Here is a tiny trained network, its code and every weight. The questions are about switching its units off for an input and a class, where a switched-off unit gives its printed mean instead of its output.

import numpy as np


def w(rows, s, z=0):
    codes = np.array(rows[::2]) - 128.0
    scale = np.full(codes.shape[1], s)
    scale[-1] = z or s
    return codes * scale


def f(y):
    return y / 2 * (1 + np.tanh(0.7978845608 * (y + 0.044715 * y**3)))


def log_softmax(a):
    a = a - a.max(-1, keepdims=True)
    return a - np.log(np.exp(a).sum(-1, keepdims=True))


def net(x, mask):
    res = np.array(x, float).reshape(1, 5) / 4 @ E
    y = f(res @ A[0][:, :-1].T + A[0][:, -1])
    res = res + np.where(mask, y, B[0][:, -1]) @ B[0][:, :-1]
    return log_softmax(res[-1] @ U[:, :-1].T + U[:, -1])


A, B = {}, {}
E = w([
[164,144,81,169,153,124],'x0',
[79,125,26,99,181,185],'x1',
[101,95,118,161,2,166],'x2',
[111,154,145,59,162,158],'x3',
[143,76,113,215,153,168],'x4',
],0.0088)
A[0] = w([
[159,33,193,100,46,68,202],'N0',
[130,36,205,156,168,151,229],'N1',
[29,65,215,118,42,158,237],'N2',
[149,42,108,148,73,127,234],'N3',
[141,60,164,104,114,95,147],'N4',
[51,65,112,177,85,92,73],'N5',
[225,118,175,145,211,72,219],'N6',
[109,176,89,134,165,44,104],'N7',
[103,85,135,164,111,111,214],'N8',
[160,143,134,124,80,101,34],'N9',
[148,213,222,56,170,122,249],'N10',
[130,126,58,111,137,180,240],'N11',
[108,138,120,105,183,74,127],'N12',
[128,112,142,101,163,48,131],'N13',
[185,167,80,159,88,125,222],'N14',
[175,71,144,135,88,207,202],'N15',
[84,109,2,88,176,161,207],'N16',
[107,69,89,136,120,162,135],'N17',
[191,227,152,183,101,140,156],'N18',
[173,222,153,144,150,157,62],'N19',
[143,130,117,210,113,175,252],'N20',
],0.0098,0.0027)
B[0] = w([
[126,77,176,177,114,117,241],'N0',
[148,108,89,197,158,111,193],'N1',
[113,183,70,215,80,99,254],'N2',
[143,73,176,209,104,165,211],'N3',
[136,138,176,155,84,135,158],'N4',
[138,115,148,189,161,176,178],'N5',
[172,143,116,157,176,78,228],'N6',
[190,175,124,59,149,151,161],'N7',
[176,115,138,186,110,155,176],'N8',
[22,115,144,162,124,140,144],'N9',
[181,182,149,127,114,60,231],'N10',
[133,89,53,155,111,103,189],'N11',
[154,132,120,52,164,97,164],'N12',
[142,147,195,110,174,96,160],'N13',
[175,90,186,155,119,195,177],'N14',
[89,114,107,253,69,153,189],'N15',
[147,64,33,118,180,128,236],'N16',
[141,98,67,165,80,159,164],'N17',
[167,159,134,160,106,144,175],'N18',
[172,135,117,147,181,78,141],'N19',
[141,115,88,169,121,201,210],'N20',
],0.0068,0.0084)
U = w([
[135,89,187,128,125,141,5],'0',
[115,159,194,92,2,58,81],'1',
[147,95,130,217,95,152,230],'2',
[216,157,191,121,204,65,192],'3',
[119,80,39,95,205,139,84],'4',
],0.0089,0.0025)

Each question gives the input, the list of numbers given to net, and the class t.
The units are the neurons (one row each of A and B). Each row of codes is followed by its name. A weight is (code - 128) times the scale printed after its matrix; where a second scale follows, it is the last column's (A, B and U).
mask holds one flag per neuron, in row order. A switched-off neuron (its flag False) gives its mean, the last column of its row in B, instead of its output. The means were averaged over made-up inputs and are rounded, as every weight is.
A unit's drop is (log p(t) with every unit on - log p(t) with that unit switched off) / (log p(t) with every unit on - log p(t) with every unit switched off).
The circuit of an input: a set's keep is (log p(t) with only the set's units on - log p(t) with every unit switched off) / (log p(t) with every unit on - log p(t) with every unit switched off). Starting from the 12 units with the biggest drops (on a tie, the unit counted first), units are removed one at a time, each time the one whose removal leaves the highest keep (on an exact tie, the one counted first), for as long as the keep stays at least 0.8.
circuit, biggest first: the units of the circuit, biggest drop first
unit that matters most: the unit with the biggest drop
k most important neurons: the k neurons with the biggest drops, biggest first
drop when u is switched off: that unit's drop, to one decimal
input [8,-8,-1,1,3], class 3: 2 most important neurons : (N6; N2)
input [-5,-1,3,-4,-5], class 1: circuit, biggest first : (N16; N20)
input [-3,5,5,8,2], class 4: unit that matters most : N16
input [1,4,3,3,2], class 4: circuit, biggest first : (N16; N0; N2)
input [-2,-5,-3,-2,4], class 3: circuit, biggest first : (N6; N2)
input [6,1,-1,-1,-3], class 3: circuit, biggest first : (N15; N2)
input [5,-6,-3,-5,2], class 3: 2 most important neurons : (N6; N2)
input [-7,7,4,5,5], class 4: 2 most important neurons : (N16; N0)
input [5,-1,6,4,-8], class 1: drop when N16 is switched off : 0.1
input [-7,2,-2,1,4], class 4: drop when N4 is switched off : 0.0
input [-5,3,-3,-1,8], class 4: drop when N14 is switched off : 0.1
